W = ((140, 148, 136, 124, 143, 133, 133, 126, 126, 135, 131, 130, 122), (128, 136, 142, 129, 134, 126, 130, 123, 134, 132, 119, 136, 116), (134, 142, 141, 125, 137, 131, 128, 129, 131, 135, 126, 121, 129), (117, 118, 137, 131, 119, 122, 122, 128, 136, 127, 117, 127, 127), (120, 118, 131, 131, 120, 123, 124, 128, 132, 126, 121, 128, 127), (139, 146, 131, 125, 141, 133, 134, 126, 125, 134, 133, 131, 123), (127, 132, 139, 128, 131, 126, 127, 126, 133, 131, 122, 129, 123), (133, 143, 144, 124, 136, 131, 126, 131, 132, 136, 125, 117, 132), (138, 148, 140, 123, 141, 133, 129, 130, 129, 137, 130, 119, 130), (137, 146, 139, 124, 140, 132, 130, 128, 129, 136, 129, 124, 127), (129, 134, 138, 129, 133, 127, 129, 124, 132, 131, 122, 134, 119), (130, 136, 139, 126, 133, 129, 127, 129, 131, 133, 125, 123, 128), (129, 141, 150, 129, 137, 125, 130, 121, 137, 135, 115, 139, 110), (123, 122, 130, 129, 123, 126, 124, 129, 131, 127, 124, 124, 131), (129, 131, 131, 129, 131, 127, 131, 124, 129, 129, 125, 136, 119))
W[0,0] => 140
W[:, 9] => [135, 132, 135, 127, 126, 134, 131, 136, 137, 136, 131, 133, 135, 127, 129]
W[-4] => [130, 136, 139, 126, 133, 129, 127, 129, 131, 133, 125, 123, 128]
W[-2,-5] => 131
W[-9,-7] => 127
W[:, 3] => [124, 129, 125, 131, 131, 125, 128, 124, 123, 124, 129, 126, 129, 129, 129]
W[7,7] => 131
W[-12,6] => 122
W[-12,-12] => 118
W[-15,-5] => 126
W[:, -11] => [136, 142, 141, 137, 131, 131, 139, 144, 140, 139, 138, 139, 150, 130, 131]
W[:, 11] => [130, 136, 121, 127, 128, 131, 129, 117, 119, 124, 134, 123, 139, 124, 136]
W[2] => [134, 142, 141, 125, 137, 131, 128, 129, 131, 135, 126, 121, 129]
W[-15,7] => 126
W[-9,12] => 123
W[:, 8] => [126, 134, 131, 136, 132, 125, 133, 132, 129, 129, 132, 131, 137, 131, 129]
W[7,2] => 144
W[-15] => [140, 148, 136, 124, 143, 133, 133, 126, 126, 135, 131, 130, 122]
W[-1] => [129, 131, 131, 129, 131, 127, 131, 124, 129, 129, 125, 136, 119]
W[12,-4] => 135
W[-2,1] => 122
W[10,0] => 129
W[-3] => [129, 141, 150, 129, 137, 125, 130, 121, 137, 135, 115, 139, 110]
W[-12,-5] => 136
W[-11] => [120, 118, 131, 131, 120, 123, 124, 128, 132, 126, 121, 128, 127]
W[-15,-3] => 131
W[-14,-10] => 129
W[-8] => [133, 143, 144, 124, 136, 131, 126, 131, 132, 136, 125, 117, 132]
W[14,10] => 125
W[:, 6] => [133, 130, 128, 122, 124, 134, 127, 126, 129, 130, 129, 127, 130, 124, 131]
W[5,-4] => 134
W[5,-13] => 139
W[-10,5] => 133
W[6,-4] => 131
W[3,11] => 127

m =
[[115 132 121 125 122 124 121 131 128 145]
 [127 128 124 129 128 128 128 128 131 130]
 [116 130 106 121 111 141 144 119 124 133]]
Rows and columns are counted from 0.
(0, 0)	115
(0, 8)	128
(1, 8)	131
(2, 0)	116
(2, 6)	144
(1, 3)	129
(2, 4)	111
(2, 7)	119
(2, 5)	141
(1, 7)	128
(1, 1)	128

grid = [128 130 129 128 127 115 135 149 111 108 120 124 121]
grid[0] => 128
grid[1] => 130
grid[2] => 129
grid[8] => 111

data = array([138, 152, 148, 117, 136, 145, 135, 150])
data[0] = 138
data[6] = 135
data[3] = 117
data[7] = 150

A =
array([[122, 127, 113, 141, 105, 130, 146, 105, 112, 109, 149, 130, 137,
        147],
       [129, 107, 140, 127, 150, 105, 120, 129, 123, 150, 140, 111, 127,
        129],
       [105, 147, 120, 130, 133, 110, 107, 112, 107, 104, 145, 130, 115,
        106],
       [117, 133, 151, 147, 128, 113, 117, 125, 143, 112, 139, 112, 106,
        127],
       [135, 128, 142, 107, 116, 105, 148, 104, 150, 129, 131, 153, 129,
        154]])
A[0, 0]	122
A[:, 8]	[112, 123, 107, 143, 150]
A[0, 12]	137
A[3, 2]	151
A[:, 13]	[147, 129, 106, 127, 154]
A[1, 6]	120
A[2, 0]	105
A[4, 5]	105
A[1, 3]	127
A[4, 12]	129
A[1, 9]	150
A[4, 1]	128
A[3, 13]	127
A[0, 7]	105
A[:, 3]	[141, 127, 130, 147, 107]
A[0, 6]	146
A[3, 10]	139
A[0, 9]	109
A[2, 11]	130
A[:, 5]	[130, 105, 110, 113, 105]
A[1, 0]	129
A[3, 12]	106
A[3, 11]	112
A[4, 10]	131
A[4, 7]	104
A[1, 8]	123
A[1, 5]	105
A[1]	[129, 107, 140, 127, 150, 105, 120, 129, 123, 150, 140, 111, 127, 129]
